Below is a small trained network, with its code and all its weights. Each question gives an input and a class and asks what happens when units are switched off, that is, made to give their printed mean instead of their output.

import numpy as np


def w(rows, s, z=0):
    codes = np.array(rows[::2]) - 128.0
    scale = np.full(codes.shape[1], s)
    scale[-1] = z or s
    return codes * scale


def f(y):
    return np.maximum(y, 0)


def log_softmax(a):
    a = a - a.max(-1, keepdims=True)
    return a - np.log(np.exp(a).sum(-1, keepdims=True))


def net(x, mask):
    res = np.array(x, float).reshape(1, 7) / 4 @ E
    y = f(res @ A[0][:, :-1].T + A[0][:, -1])
    res = res + np.where(mask, y, B[0][:, -1]) @ B[0][:, :-1]
    return log_softmax(res[-1] @ U[:, :-1].T + U[:, -1])


A, B = {}, {}
E = w([
[226,186,217,133,213,59,190],'x0',
[28,65,190,113,219,146,46],'x1',
[106,144,109,252,145,237,203],'x2',
[199,203,92,50,110,178,81],'x3',
[83,201,113,168,157,65,22],'x4',
[159,80,108,203,74,18,142],'x5',
[179,14,66,122,254,110,114],'x6',
],0.0071)
A[0] = w([
[112,76,191,100,180,48,103,28],'N0',
[49,230,185,143,120,129,65,56],'N1',
[183,158,151,41,49,182,185,42],'N2',
[113,148,159,143,129,132,119,59],'N3',
[194,123,111,70,209,87,54,102],'N4',
[107,71,178,111,175,40,130,50],'N5',
[127,124,131,133,127,127,123,64],'N6',
[123,133,113,132,154,130,120,60],'N7',
[151,154,139,54,68,171,156,48],'N8',
[151,109,117,184,193,214,203,64],'N9',
[146,100,169,129,136,1,138,145],'N10',
[102,210,161,117,93,132,132,106],'N11',
[118,81,24,161,38,99,71,54],'N12',
[162,119,154,168,117,18,196,49],'N13',
[111,82,66,152,86,113,89,51],'N14',
[172,127,137,208,161,166,212,57],'N15',
[145,135,120,112,101,158,139,44],'N16',
[152,158,144,50,55,166,156,42],'N17',
[106,84,114,161,177,206,151,175],'N18',
[121,201,160,88,69,156,124,143],'N19',
[114,103,131,133,175,114,125,87],'N20',
[109,86,61,151,76,129,85,40],'N21',
[169,105,160,66,219,53,67,113],'N22',
[57,47,117,125,162,194,107,81],'N23',
[159,133,153,163,94,35,180,30],'N24',
[159,140,129,90,85,139,176,103],'N25',
[118,126,75,147,98,151,125,36],'N26',
[165,113,126,194,179,219,176,59],'N27',
[145,141,133,106,93,162,136,51],'N28',
[137,104,60,167,47,97,105,77],'N29',
[99,167,149,134,131,123,121,48],'N30',
[104,102,131,117,134,165,118,57],'N31',
[46,230,181,150,120,144,59,52],'N32',
[62,73,122,121,156,181,106,49],'N33',
[144,130,83,79,70,159,119,121],'N34',
[135,122,101,96,185,177,70,92],'N35',
[183,151,145,68,73,173,183,63],'N36',
[41,68,129,116,159,206,83,58],'N37',
[163,143,135,175,133,136,190,117],'N38',
[44,63,127,128,139,197,104,46],'N39',
[139,125,130,163,158,163,156,48],'N40',
[69,95,123,121,139,169,119,74],'N41',
[73,234,180,134,113,126,93,31],'N42',
[197,149,101,88,187,139,95,3],'N43',
[225,197,65,45,175,158,89,51],'N44',
[105,74,174,98,192,75,91,67],'N45',
[56,66,115,106,183,156,115,113],'N46',
[143,115,89,161,76,55,161,95],'N47',
],0.0091,0.005)
B[0] = w([
[186,50,185,127,133,97,45,213],'N0',
[125,197,107,143,82,17,65,211],'N1',
[164,156,170,93,94,242,106,213],'N2',
[130,151,111,128,145,114,120,138],'N3',
[162,114,78,62,233,98,114,230],'N4',
[196,27,175,139,105,100,72,212],'N5',
[128,130,130,126,125,133,129,128],'N6',
[122,119,118,116,130,128,139,133],'N7',
[134,159,168,92,101,209,92,184],'N8',
[102,185,222,196,185,104,172,228],'N9',
[223,41,98,131,60,124,126,242],'N10',
[160,205,117,133,86,133,81,192],'N11',
[48,80,63,203,185,186,41,213],'N12',
[234,89,73,151,66,125,214,215],'N13',
[86,84,83,148,158,137,99,178],'N14',
[146,156,172,215,185,103,195,215],'N15',
[134,135,150,131,121,157,105,144],'N16',
[129,161,179,71,79,220,75,189],'N17',
[39,137,196,141,137,101,177,244],'N18',
[139,206,147,116,69,152,62,212],'N19',
[133,108,177,104,120,135,122,169],'N20',
[70,90,86,158,146,146,92,181],'N21',
[204,78,148,61,232,108,66,254],'N22',
[47,88,159,72,74,110,190,243],'N23',
[215,116,56,141,53,125,212,196],'N24',
[139,142,137,132,116,187,141,180],'N25',
[102,111,146,152,140,158,85,154],'N26',
[96,163,211,190,201,117,144,217],'N27',
[134,139,154,127,108,156,109,150],'N28',
[100,92,68,200,147,188,75,192],'N29',
[134,157,116,135,126,111,112,144],'N30',
[114,129,137,116,101,128,143,157],'N31',
[109,218,93,137,86,3,67,212],'N32',
[86,103,134,91,87,114,173,208],'N33',
[83,162,148,134,139,180,97,186],'N34',
[113,133,85,57,131,105,194,191],'N35',
[162,159,162,117,119,226,126,199],'N36',
[48,111,115,53,48,81,202,241],'N37',
[147,150,133,194,156,138,181,196],'N38',
[43,97,122,89,65,116,177,227],'N39',
[121,152,167,160,153,123,142,157],'N40',
[84,116,119,105,100,109,149,188],'N41',
[148,224,103,151,101,68,64,193],'N42',
[137,147,66,65,200,125,159,166],'N43',
[95,222,52,43,237,174,181,212],'N44',
[163,58,198,95,139,94,69,222],'N45',
[94,95,168,59,100,87,161,234],'N46',
[147,106,47,189,120,163,177,200],'N47',
],0.0073,0.0082)
U = w([
[143,185,179,107,77,255,102,151],'0',
[155,165,61,44,251,133,144,10],'1',
[214,93,42,189,62,130,230,35],'2',
[203,23,180,97,158,79,49,77],'3',
[42,65,45,205,150,170,67,218],'4',
[28,82,149,66,66,90,171,192],'5',
[122,160,224,228,200,120,202,187],'6',
[119,219,88,153,71,42,47,146],'7',
],0.0072,0.0011)

Each question gives the input, the list of numbers given to net, and the class t.
The units are the neurons (one row each of A and B). Each row of codes is followed by its name. A weight is (code - 128) times the scale printed after its matrix; where a second scale follows, it is the last column's (A, B and U).
mask holds one flag per neuron, in row order. A switched-off neuron (its flag False) gives its mean, the last column of its row in B, instead of its output. The means were averaged over made-up inputs and are rounded, as every weight is.
A unit's drop is (log p(t) with every unit on - log p(t) with that unit switched off) / (log p(t) with every unit on - log p(t) with every unit switched off).
The circuit of an input: a set's keep is (log p(t) with only the set's units on - log p(t) with every unit switched off) / (log p(t) with every unit on - log p(t) with every unit switched off). Starting from the 12 units with the biggest drops (on a tie, the unit counted first), units are removed one at a time, each time the one whose removal leaves the highest keep (on an exact tie, the one counted first), for as long as the keep stays at least 0.8.
units of the circuit, in order: the units of the circuit, biggest drop first
most important unit: the unit with the biggest drop
top k neurons: the k neurons with the biggest drops, biggest first
drop of u: that unit's drop, to one decimal
input [-5,0,7,4,-3,8,-7], class 4: top 2 neurons => N12, N29
input [-2,5,-8,-5,-8,-8,6], class 5: most important unit => N37
input [-4,-4,4,-6,-5,6,4], class 6: units of the circuit, in order => N9, N15
input [-1,-8,1,-2,-2,-1,1], class 0: units of the circuit, in order => N2, N36
input [8,-4,6,1,2,6,1], class 2: top 2 neurons => N13, N24
input [2,-6,6,-8,-3,3,3], class 6: top 3 neurons => N9, N27, N15
input [-4,4,-6,6,7,-7,1], class 1: top 2 neurons => N44, N4
input [-7,3,-6,-1,-2,7,5], class 4: top 3 neurons => N12, N29, N21
input [-3,5,-3,0,-8,-1,-6], class 0: units of the circuit, in order => N2, N17
input [3,-6,-5,5,4,7,8], class 1: top 3 neurons => N44, N4, N22
input [-5,4,-1,4,1,-4,-4], class 7: top 2 neurons => N32, N1
input [4,7,-4,-4,-1,2,-8], class 3: top 3 neurons => N0, N5, N10
input [6,-3,-7,1,-6,4,-5], class 2: top 3 neurons => N13, N24, N10
input [-2,-6,4,6,3,8,6], class 4: units of the circuit, in order => N12
input [7,-3,-8,-2,1,-3,-6], class 0: top 2 neurons => N2, N17
input [7,0,-7,3,-8,8,-3], class 2: drop of N24 => 0.1
input [5,-1,8,6,6,8,0], class 2: drop of N13 => 0.2
input [-3,7,7,-5,0,-8,-2], class 5: drop of N8 => 0.0
input [-4,5,2,7,-4,8,6], class 4: drop of N29 => 0.2
